In the rows, zero is written as 128.
Facts:
pigatrer | ρ b | φ d
nekun | Π kloker | ρ b | τ letre,stovan,klaflis,bobror,sudrem | φ d
fiklor | Π dromel | ρ a | η pibrel | τ tristem | φ d
fizo | ρ b | τ dritik,vagek,stomitre,zoti | φ g
madi | ρ a | η sebrom,drogam,plepun | φ e
flekin | ρ c | φ d
plakora | ρ c | τ droses,zoka,stefladran,duplafam,plepun | φ d
brotubik | ρ a | φ d
dritik | Π kolam | ρ a | φ d
grudra | ρ b | η brotubik | φ d
nuge | Π korun | ρ c | φ d
stagran | Π kleskom | ρ a | τ dagres,kosim,zibro | φ f
pledregrok | ρ c | τ plifik | φ f
piplitrer | ρ a | η tristem,zoti,pobrosto,flabro | φ e
gesker | ρ a | φ e
trogru | ρ b | η kosim,pliplimes,tristem,grimelus | τ doti,klastum,skeni,bobror,plepun | φ d
zinu | ρ a | φ d
pumek | Π stobru | ρ c | τ doti | φ e
seple | Π sudrem | ρ c | τ bipimi,bobebrol,bobror,flabro | φ e
kosim | ρ a | φ g
droses | ρ a | φ d
trudros | ρ b | η sivor,trople,skibe | τ getre | φ d
fleke | ρ b | φ e
kegri | ρ a | φ d
kobis | Π bobebrol | ρ b | η stuplik,gruno,liskulo,mulos | φ e
vevek | ρ a | η drekirin,pledregrok,fugin,bipimi,kleskom | τ sumok,flosisak | φ d
skeva | ρ c | τ mudro | φ d
kluvok | ρ c | τ kikos | φ d
mulos | ρ c | τ sebrom,pigatrer | φ e
klazupan | ρ b | τ flekin | φ e
ruda | Π plagiruk | ρ a | φ g
bobebrol | Π skegra | ρ a | φ d
duplafam | ρ a | η nopli | φ d
korun | Π nekun | ρ a | η kluvok,bipimi,vibrim | τ pibrel,kloker | φ e
nabri | ρ a | η stabrezes,skeskar | φ e
sebrom | ρ a | φ f
drogam | Π tofo | ρ a | φ e
flotro | Π klonen | ρ b | τ letre,skegra,dabes,flabro | φ d
klunogre | Π dinugar | ρ c | τ fleke,pliflis,kloker,flekin | φ d
duralik | Π mupar | ρ b | η sumok | τ vutrom,limu,gutan | φ g
flinim | Π ruda | ρ a | φ d
kolam | Π trogru | ρ c | η dustu,flekin | φ d
pagragen | ρ a | η sumok,brifas,bipimi | τ zoti,drorom,nabri | φ e
skavur | Π skitri | ρ b | φ d
stuplik | Π klugran | ρ a | φ f
tulega | ρ c | η zaso,nekun | τ fleke,stefladran,semok | φ d
brilodi | ρ b | τ mudro,brifas,klastum,zivun,bapir,skavur,baful | φ d
kikos | Π baful | ρ b | η trople,bobror,pigatrer,plofla,gigil,drogam | φ e
vibrim | ρ b | φ d
biklu | ρ b | φ d
stebrudro | ρ b | φ d
stomitre | ρ a | φ g
klabrem | ρ a | η biklu,buzen,mulos | τ klupli | φ d
stobru | ρ b | φ e
karul | Π vagek | ρ a | φ e
tristem | ρ c | φ e
skebopir | ρ c | φ e
miki | ρ a | η dagres | τ nuge | φ d
zivun | Π klunogre | ρ a | φ e
dabes | ρ c | η greflo,nuge,kegri,trudral | φ d
kleskom | Π flotro | ρ b | φ g
skegra | Π fugin | ρ a | φ d
pobrosto | Π lastunes | ρ a | τ stebrudro,zaso,tofo | φ e
dustu | ρ a | τ sivor,skeskar | φ e
tipla | ρ a | τ mudro,flinim,nofel | φ d
bipimi | ρ c | φ d
gruno | ρ b | τ pazis,grudra | φ d
nufilum | ρ c | φ d
gigil | ρ b | φ d
brifas | ρ a | φ d
zupal | ρ c | φ d
vetel | Π ditak | ρ b | η plukla,stovan | τ zibro,trople | φ d
trasun | ρ a | η dustu,brilodi | φ f
dromel | Π buzuflen | ρ a | η biklu,gutan,skibe,drogam | φ d
kliflu | Π drinon | ρ c | φ d
fugin | ρ b | τ stabrezes,skebopir | φ d
stipen | ρ a | η flinim,sarim | τ zaso,grudra | φ f
mudro | ρ a | φ d
skila | ρ c | η klonen,pliflis,getre,skeva | φ d
zaso | Π grisuk | ρ b | φ d
famus | ρ a | τ sebrom,klupli | φ d
skeskar | ρ b | φ d
mupar | Π grunan | ρ a | η brifas,trople | τ stabrezes,dagres,zoti,zedos,klugran,kobis,skila | φ e
bimuplun | Π skastun | ρ b | τ trople,klastum,plepun | φ d
vutrom | ρ b | η pumek,kliflu | φ f
floribra | Π semok | ρ b | η doti,droses,skegra,kleskom,flabro | τ kosim,dabes,trasto,semok,gigil | φ d
pizas | Π skibe | ρ a | φ e
lomor | ρ b | τ klonen,skegra,zoti,dravo | φ d
skeni | ρ b | φ d
dagres | ρ b | φ d
nofel | ρ a | η pliflis,klodru,zinu,zaso,gesker | φ g
klastum | ρ c | φ d
lugrun | ρ a | τ biklu,skegra,limu | φ e
tupos | Π gigil | ρ c | τ letre,kloker | φ e
gire | Π bregrifu | ρ c | η tupos | φ f
klokam | ρ b | η kluvok | φ d
vagek | Π drogam | ρ a | η flinim,seple,nuge | φ f
trudral | ρ a | φ e
plepun | ρ b | φ d
plagiruk | Π pobrosto | ρ b | η doti,fleke,stefladran,pizas | τ flosisak | φ g
liskulo | Π sebrom | ρ b | φ d
pazis | ρ c | η brifas,flekin | φ d
zedos | Π seple | ρ b | η sebrom,mudro,ruda,kloker | φ g
zoka | Π tulega | ρ b | φ e
tofo | ρ c | η greflo,klazupan,kleskom,tupos | φ f
flosisak | ρ b | φ e
trople | ρ a | φ d
truklidre | ρ b | η steso | τ dromel,kloker | φ f
baful | Π miki | ρ a | η gutan | φ g
dovabres | ρ a | η brotubik | τ dagres,klaku,feme | φ d
pliflis | Π stipen | ρ b | φ f
sivor | Π pledregrok | ρ b | φ d
sarim | ρ b | φ d
plukla | ρ a | τ dagres,stestomes,karul | φ d
stagrel | Π zaso | ρ c | τ dagres | φ e
klodru | ρ b | τ klonen,sepil,pazis | φ g
bomak | ρ c | τ droses,klonen,zupal | φ e
niroskin | Π kikos | ρ a | η bipimi,plakora | φ d
bobror | ρ a | φ e
zapan | ρ b | η drogam | φ f
plifik | ρ a | φ f
stestomes | ρ a | η pibrel,runor,stomitre | φ d
femin | ρ c | η dagres,dritik | τ kegri | φ f
limu | ρ c | φ f
plofla | ρ c | τ doti,ruda,tofo,flabro | φ d
sudrem | Π kobis | ρ b | η zoka,pledregrok,skopir,klaflis | φ d
nopli | Π zivun | ρ a | τ gutan | φ g
trasto | ρ a | η skeni | φ d
getre | ρ b | φ d
skopir | ρ b | φ g
skitri | Π zoti | ρ b | τ pigatrer,skila | φ e
sepil | Π fizo | ρ c | η mudro,dagres,kloker,drogam | φ e
doti | ρ b | φ g
dravo | ρ b | φ e
stovan | ρ a | φ f
steso | ρ b | φ g
grimelus | ρ b | τ zivun,liskulo,trudral | φ e
semok | ρ c | η stabrezes,biklu,dravo,kliflu | φ d
lastunes | Π duralik | ρ a | η zoti,kegri | φ d
skastun | Π vetel | ρ c | τ brifas,zibro,baful,skebopir | φ f
pibrel | ρ b | φ d
grisuk | Π getre | ρ b | η stebrudro,bipimi,plakora | φ g
fludrom | ρ a | η zivun | φ f
pliplimes | ρ b | τ zinu,kleskom,gutan,kidren | φ d
bapir | ρ c | η bipimi,steso,karul | φ d
bezimi | ρ b | η plofla | τ kliflu | φ d
letre | ρ a | η greflo,kluvok,droses,fleke | φ d
zoti | ρ c | φ d
temos | Π zibro | ρ b | τ skopir,klastum,pazis | φ d
klaku | ρ a | η runor,steso,tristem,famus | φ f
zibro | Π drekirin | ρ a | φ g
greflo | Π klupli | ρ a | τ biklu,gire,skibe | φ e
pizir | ρ b | τ zaso,gutan | φ f
sumok | ρ b | φ e
buzen | Π floribra | ρ a | τ dabes,stobru | φ f
klupli | Π pliflis | ρ a | η klodru,plepun,stagrel | φ e
mesatas | ρ b | τ klupli,sarim,drorom,plifik | φ d
feme | ρ a | η sumok,steso | φ d
stefladran | ρ c | φ d
dinugar | Π klaflis | ρ b | τ fludrom,dromel,madi,semok | φ d
drinon | Π dovabres | ρ a | τ biklu,pibrel,drodi,kegri | φ d
regrum | ρ b | φ d
kidren | ρ a | φ e
foflel | Π stuplik | ρ b | τ steso | φ d
klaflis | Π bimuplun | ρ b | φ d
grunan | ρ b | η sumok,pledregrok,fugin,stefladran,dritik,gruno,stagrel | φ e
bregrifu | Π stagran | ρ c | η brilodi,regrum | τ flabro | φ d
sekek | ρ a | τ skopir | φ e
drodi | ρ b | η pibrel | φ d
skibe | Π dritik | ρ b | φ d
drorom | ρ b | η dinugar,stefladran,klazupan,brilodi | φ d
klugran | Π nopli | ρ a | φ d
buzuflen | Π flabro | ρ b | η pledregrok,zupal,vibrim | φ e
gutan | ρ a | φ f
ditak | ρ a | τ sivor,skebopir | φ d
kloker | Π pizas | ρ c | φ g
runor | ρ c | τ pliflis,nufilum,vagek | φ d
flabro | Π lugrun | ρ a | φ d
klonen | ρ b | φ e
drekirin | Π liskulo | ρ c | φ f
fifo | Π kliflu | ρ a | η sumok,doti | τ kosim | φ d
stabrezes | ρ b | φ e

Known rows:
[152  89 154 132 124 128 131 121 155 131 134 130 139 123 134 122 130 126
 131 113 131 112 121 124 140 117 116 163]: gutan
[138 114 146 126 136 131 126 135 132 125 123 135 131 123 129 135 137 134
 119 137 113 132 119 127 135 121 128 130]: skopir
[100 204  77 154 117 121 139 157  56 136 136 109 120 136 130 118 128 118
 137 140 155 137 120 122 120 131 139 119]: sekek
[136  99 142 132 129 133 124 127 166 124 126 132 138 125 130 125 157 128
 136 118 128 130 126 135 123 125 117 137]: duplafam
[132 153  95 126 123 128 132 120 115 131 133 127 129 147 127 118  94 121
 121 109 139 141 141 119 139 112 132 137]: famus
[147 109 144 112 140 130 119 124 145 126 123 133 123 124 127 130 125 141
 121 137 109 131 131 129 134 134 118 136]: klastum
[151  94 155 128 130 134 128 119 164 129 121 146 143 133 129 116 131 131
 125 124 115 137 126 128 137 113 111 146]: stovan
[114 186  66 152 128 124 134 155  51 131 144 104 126 126 130 122 124 121
 148 137 178 113 123 129 113 139 135 127]: pobrosto
[107 153 131 149 134 122 122 157  91 128 136 114 126 111 132 135 178 124
 137 153 141 122 107 133 113 143 134 106]: flosisak
[136 142  93 115 146 134 127 102 108 126 122 128 122 137 124 132  95 124
 124 123 148 137 146 122 133 113 136 124]: fugin
[107 155 112 125 140 135 127 163  99 129 129 121 110 110 128 132 183 126
 139 169 146 131 107 132 103 145 142 119]: grunan
[103 189  84 133 125 117 132 147  49 137 130 107 110 128 124 127 110 126
 135 154 136 119 130 126 117 147 140 113]: bomak
[147 100 146 129 145 133 121 130 135 120 126 130 133 119 130 135 139 133
 130 131 134 115 122 135 123 135 124 130]: kleskom
[108 160 208 128 156 116 134  52 151 139 115 114  98 152 131 124  84  88
 138  99  68 125 155 108 142 141 142 130]: skastun
[146 103 150 117 136 133 124 127 142 121 121 133 131 124 130 132 133 137
 116 133 113 135 129 130 133 119 122 128]: pigatrer
[141 113 143 128 129 135 122 134 147 124 125 131 130 134 130 118 147 132
 128 125 114 139 129 129 128 117 111 140]: kegri
[113 152  80 123 119 134 133  92 153 132 111 139 131 147 116 119 128 122
 132 115 140 172 149 126 125 106 131 105]: dovabres

Rows:
No name comes twice in this set of rows, the named rows included.
[145 120  98 130 116 126 137 109 119 132 125 132 140 152 125 114  66 126
 120 108 139 132 144 124 141 109 125 138] => buzen
[ 61 168 207 188  82 107 136 177 115 139 134 102 118 155 141 103 150 113
 113 137  49  99 110 132 124 149 131 108] => zivun
[154 101 125 112 144 137 121 130 133 122 121 138 133 118 125 137 153 140
 123 140 129 136 124 130 132 116 125 134] => skibe
[152  95 119 114 135 131 121 131 135 123 125 140 137 123 124 133 113 156
 119 140 119 136 128 136 133 128 112 132] => nuge
[102 178  48 134 114 129 138 170  68 137 143 116 117 132 127 117 122 125
 140 142 188 127 120 126 108 136 143 125] => korun
[ 94 164 187 138 100 106 135 110 129 136 134 106 100 159 135 117  41 110
 103 107  57  98 152 114 153 140 145 130] => klunogre
[149 118 114 122 138 137 125 137 151 128 126 145 142 122 129 134 167 138
 129 131 138 152 122 127 129 108 115 143] => dritik
[141 114 108 108 116 130 137 106 126 131 125 133 116 141 124 126  50 122
 112 110 161 123 145 119 137 122 146 140] => truklidre
[104 172 208 138 141 119 131  81 125 132 127  97  93 150 138 123  93  84
 133 103  94 111 152 108 142 137 154 128] => bimuplun
[105 133 245 141 138 125 123 111 159 130 123 112  96 147 139 120 148 101
 117 125  47 111 136 117 139 137 138 132] => klaflis
[ 86 191  55 139 125 117 135 125  72 133 111 125 132 134 114 124 115 132
 125 153 120 159 142 136 108 137 130  67] => stagrel
[110  74 225 174  67 110 132 124 171 129 125 127 146 165 140  99  72 126
  94  98  41  82 138 140 145 137 111 124] => stuplik

Now the same nodes, written a new way:
Known rows:
[ 97 145 132 123 125 115 121 146 124 124 159 130 131 103 127 116 126 114
 154 129 129 150 131 140 125 127 116 134 143 124 112 138 137 113 121 114
 155  98 128 133 124 120 122 125 128]: stefladran
[125 149 138 134 136 134 127 153 130 117 137 126 146 127 128 127 123 127
 148 125 131 131 123 140 137 111 125 124 131 133 111 127 135 128 114 119
 151 106 129 139 122 128 118 133 121]: mudro
[122 143 141 133 145 139 125 153 134 118 168 130 143 123 140 143 116 131
 148 116 130 127 117 157 138 140 126 130 139 133 106 143 133 134 112 133
 149 119 125 141 126 119 115 129 111]: tipla
[147 149 139 140 135 137 129 163 129 116 124 125 153 133 127 127 122 137
 145 124 130 123 126 130 138 103 128 121 131 137 112 123 137 129 111 122
 148 101 128 142 115 134 123 135 120]: getre
[142 168 142 146 146 130 126 125 121 107 137 182 142 127 117 141 110 154
 140  99 128 143 101 164 162 175 101 156 131 133 115 123 111 128 114 152
 124 103 124 143 118 118 148  94 102]: stipen
[128 129 130 122 127 133 139  91 124 126 161 137 151 123 102 139 117 127
 124 133 133 121 123 131 153 116 121 138  99 121 150 120 128 133 116 106
 144 140 140 124 113 129 128 130 142]: dromel
[141 132 140 126 147 116 128  85 150 123 105 114 133 145 106 123 114 108
 126 129 126 129 130 103 137 118 130 123  91 140 145 127 126 133 118 110
 146 156 134 125 118 132 111 138 137]: drogam
[117 112 138 132 130 138 136 125 135 120 178 150 150 111 122 161 121 142
 117 123 129 127 130 142 144 152 118 151 102 130 124 139 124 136 115 124
 137 148 129 138 120 123 133 126 125]: fiklor
[119 146 132 136 142 134 130 128 129 122 173 143 150 118 132 143 116 121
 138 119 131 129 113 160 141 148 123 130 146 129 112 130 127 133 111 136
 142 122 135 136 116 120 109 127 110]: miki
[105 121 153 109 141 142 131 120 149 115 183 114 152 138 108 143 118 152
 121 119 129 124 119 162 164 143 137 135 107 133 145 167 140 151 111 119
 131 150 124 152 121 131 123 114 109]: bimuplun
[151 129 136 134 157 116 125 134 147 126 170 131 146 125 133 120 119 105
 134 120 131 138 114 122 129 168 128 122 159 153 120 124 113 134 111 154
 140 136 129 133 120 128  90 135  96]: pagragen
[162 178 167 156 179 139 128 141 125  96  70 183 142 140 114 148 107 170
 143  79 121 141 108 178 179 190  89 144  94 140 102 122 118 123 117 145
 115  80 120 149 124 121 137  72  96]: pizir
[161 123 140 110 140 153 134  97 138 122 154 123 149 135 149 178 139 152
 143 119 139 120 131 170 161 117 124 138 102 139 143 144 125 144 118 128
 141 177 116 131 111 131 101 128 145]: nekun
[145 133 136 148 154  98 113 136 174 126  78 106 130 147 129  95 122  82
 129 125 123 146 128  81  99 133 145 116 134 163 105 127 117 127 112 142
 151 159 125 128 115 130  91 168 107]: kosim
[200 107 159 166 220 109 134 100 163 116  88 156 136 135 103 131  90 102
 105 106 111 120 127  68 152 211 109 111  58 164 145 107  97 133 120 142
 130 141 141 114 141 129  84 112 101]: duralik
[156 108 141 134 155  99 118 107 176 122  87 104 126 148 112 109 116  91
 113 129 124 138 139  75 112 137 139 129  83 162 132 129 113 131 116 122
 148 184 127 124 113 132 109 164 123]: zibro
[142 123 139 125 138 135 131 128 129 117 145 128 144 122 112 137 113 136
 132 130 130 118 137 118 143 112 120 140  80 130 137 124 133 129 118 100
 156 124 129 134 122 129 138 128 142]: bobebrol

Rows:
No name comes twice in this set of rows, the named rows included.
[142 134 140 150 162 130 123 127 155 120 136 125 144 140 139 135 124 120
 142 121 126 126 115 112 139 135 143 119 142 149 119 148 128 144 112 157
 144 150 123 135 133 127  96 145 105] => klazupan
[101 160 131 120 127 115 110 115 120 111 182 154 120 118 126 128 111 136
 159 112 130 153 110 169 143 161 111 164 142 127 115 152 123 116 118 139
 151 119 111 141 122 111 162 107 112] => pledregrok
[113 165 125 134 114 109 117 109 107 115 155 170 132 112 108 112 121 132
 151 123 130 157 111 140 141 137 104 165 152 126 122 124 118 112 120 133
 141 107 125 133 114 121 170 111 125] => tofo
[169 133 142 163 166 107 121 118 169 123  71 114 137 152 128 101 130 103
 133 128 123 139 125  69 124 118 146 110 141 161 128 127 120 135 115 154
 143 154 126 127 129 139  82 151 110] => skopir
[152 113 135 144 154  99 128  74 167 131  92 122 135 142 103 107 128  93
 108 134 124 141 130  62 124 136 133 125 103 156 148 118 110 131 118 129
 137 182 137 115 120 135  94 148 125] => baful
[ 73 139 139  90 116 112 112 103 137 111 195 135 119 126  98 126 103 143
 127 113 130 156 118 180 148 174 115 178 101 127 132 169 123 125 117 115
 139 149 112 150 105 113 176 109 112] => skastun
[125 123 182 150 196 107 133 100 193 117  48 133 125 148  88 119 119 122
 106  96 110 165 130 116 155 213 113 111  76 160 144 155 119 133 124 134
  95 157 134 133 143 127  73  89  98] => nopli
[ 89 112 127 112 135 127 132  74 126 131 232 149 131  97 120 157 118 123
 134 129 132 136 119 153 148 172 118 152 122 116 149 162 126 134 124 129
 141 158 131 121 137 113 124 113 133] => bregrifu
[116 142 131 106 116 113 115 101 120 111 160 147 121 121 100 118 111 146
 142 127 130 148 128 138 148 131 106 175  90 125 139 138 120 113 124 105
 155 128 118 134 110 121 186 108 141] => drekirin
[150 131 139 155 159 102 119 116 169 124  68 117 132 141 124  96 130  93
 136 129 122 150 129  66 108 120 142 116 141 160 123 132 121 127 117 145
 146 155 127 125 132 136  90 154 118] => stomitre
[144 133 142 147 163 126 123 137 154 118 123 121 144 141 137 129 119 119
 138 116 125 127 120 116 134 141 140 117 135 148 113 141 125 137 112 149
 144 143 123 134 127 129  95 141 107] => grimelus

The same nodes again, as new rows of numbers:
Known rows:
[125 157 155 109 107 106 110 127 153 149 128 121 141 124 141 114 126 133
 155 114 128 116  95 137 119 142 152 127]: buzen
[115 164 166 135 111  99  90 149 122 127 104 151 170 159 112 152 133 131
 138 127 136  93 125 145 104 118 179 153]: pobrosto
[138 154 141 131 106 120 131 140 148 156 155 111 132 109 153 139 120 132
 140 101 143 105 112 130 101 135 142 132]: flinim
[117 166 146 101 118  99 139 139 122 133  77 102 121 106 150 101 123 152
 167 120 143 147  97 137 163 105 169 117]: bregrifu
[147 143 115 124 118 115 150 150 125 150 124  96 109  99 163 144  99 153
 137 120 145 152 123 116 140 110 141 130]: kolam
[114 140 123 147 121 111 117 131 147 128 159 126 155 153 145 142 110 146
 119 123 138 110 127 129 101 146 136 147]: karul
[136 147 151 115 138 122  93 130 148 141 122 104 119 116 145 107 123 167
 137 162 141 131 112 125 153 119 136  98]: skastun
[145 101 156 137 176 109  41 127 148 120 149  88 150 171 139 117  67 177
 105 193 116 122 119 114 166 134 142  97]: stagrel
[148 143 121 103 109 156 130 125 144 142 152  92 120 113 135 134 126 100
 123 109 139 117 109 142  97 144 160 155]: brotubik
[189  97 168 104 128 150  84 101 139 137 160  62 154 141 128 107  77 112
 121 147 130 137  94 127 130 152 181 111]: dovabres
[107 141  96 106 132 142 128 129 136 108 124  99 123 152 130 124 118 117
 104 117 138 122 138 134 123 128 138 179]: fleke
[140 148 116  93 123 156 124 135 137 146 130  83 110 114 139 115 120 110
 124 110 139 119 125 128 126 120 142 157]: plepun
[143 142 122 103 104 152 128 122 140 145 148  92 121 114 135 128 129 101
 129 106 136 118 107 139  99 142 156 157]: kegri
[138 143 120 100  97 146 157 114 129 131 130  83 127 117 139 113 118 104
 141  93 147 137  96 143 109 142 174 155]: letre
[141 145  97 108 131 161 121 141 127 141 124  79  91 106 144 131 127 120
 120 128 141 126 119 134 128 117 145 151]: nufilum
[125 140 106 123 114 146 124 126 141 122 145 117 141 155 118 143 123 113
 107 123 134 118 130 143  91 146 158 183]: kidren
[152 136 122 110 101 160 145 117 132 141 145  86 133 116 136 129 113 105
 128 102 149 132 113 136  99 139 168 155]: duplafam

Rows:
No name comes twice in this set of rows, the named rows included.
[146 137 179 110  93  89 150 124 138 111 134 107 136 108 143 138 118 120
 147 114 144 132 103 136 123 137 178 102] => fiklor
[143 139 105 105 133 156 114 138 130 140 128  73  92 106 141 128 122 119
 117 136 139 128 116 131 136 119 146 144] => zoti
[137 138 132 137  90 124 147 124 121 149 145 100 155 109 158 139 116 133
 150 100 162 128 111 113 102 139 144 120] => niroskin
[127 163 132 146 130 120 135 139 163 157 153 139 151 158 136 127  93 163
 119 108 135 120 136 150 101 130 155 176] => drogam
[124 134  83 111 118 165 118 129 107 137 115  73 107 105 152 133 133 119
 133 129 151 131 109 115 127 124 134 140] => bipimi
[153 138 146  87 112 147  97 111 145 142 130  95 135 126 126 108 131 107
 136 129 126 125  96 142 116 150 166 141] => ditak
[142 147 102 103 123 161 112 143 123 143 116  92  91 110 132 144 133 121
 117 140 143 128 127 132 123 111 146 156] => limu
[104 147 117 135 129 112 128 143 143 123 134 119 131 145 145 134 113 149
 113 118 144 110 143 118 127 120 122 157] => zoka
[135 153 152 103 118 117 112 139 145 147 115 109 129 112 145 115 128 139
 143 121 139 118 119 118 140 119 133 120] => foflel
[132 145 112  88 124 148  98 129 123 134  97  80 107 109 140 114 137 118
 139 141 131 136 104 130 141 121 154 138] => plakora
[114 141 127 145 130 112 142 144 128 122 132 111 149 151 145 138  88 153
 114 114 155 121 147 119 133 110 142 149] => kobis
[112 144 103 116 121 142 127 120 147 120 140 111 136 155 126 124 118 114
 116 113 129 119 119 150 100 149 157 185] => bobror
[134 149 124 132 120 122 150 147 122 142 126  95 112 103 157 141 102 155
 133 124 159 139 127 122 136 102 149 126] => gire
[ 81 167 122 117 140  89 113 143 137 112  85 127 124 145 143 111 123 164
 143 134 126 129 110 142 150 116 149 146] => seple
[121 122 110 116 110 151 107  95 113 119 105 103 192 171 123 113 110 122
 139 128 143 146 107 122 111 154 168 159] => pagragen

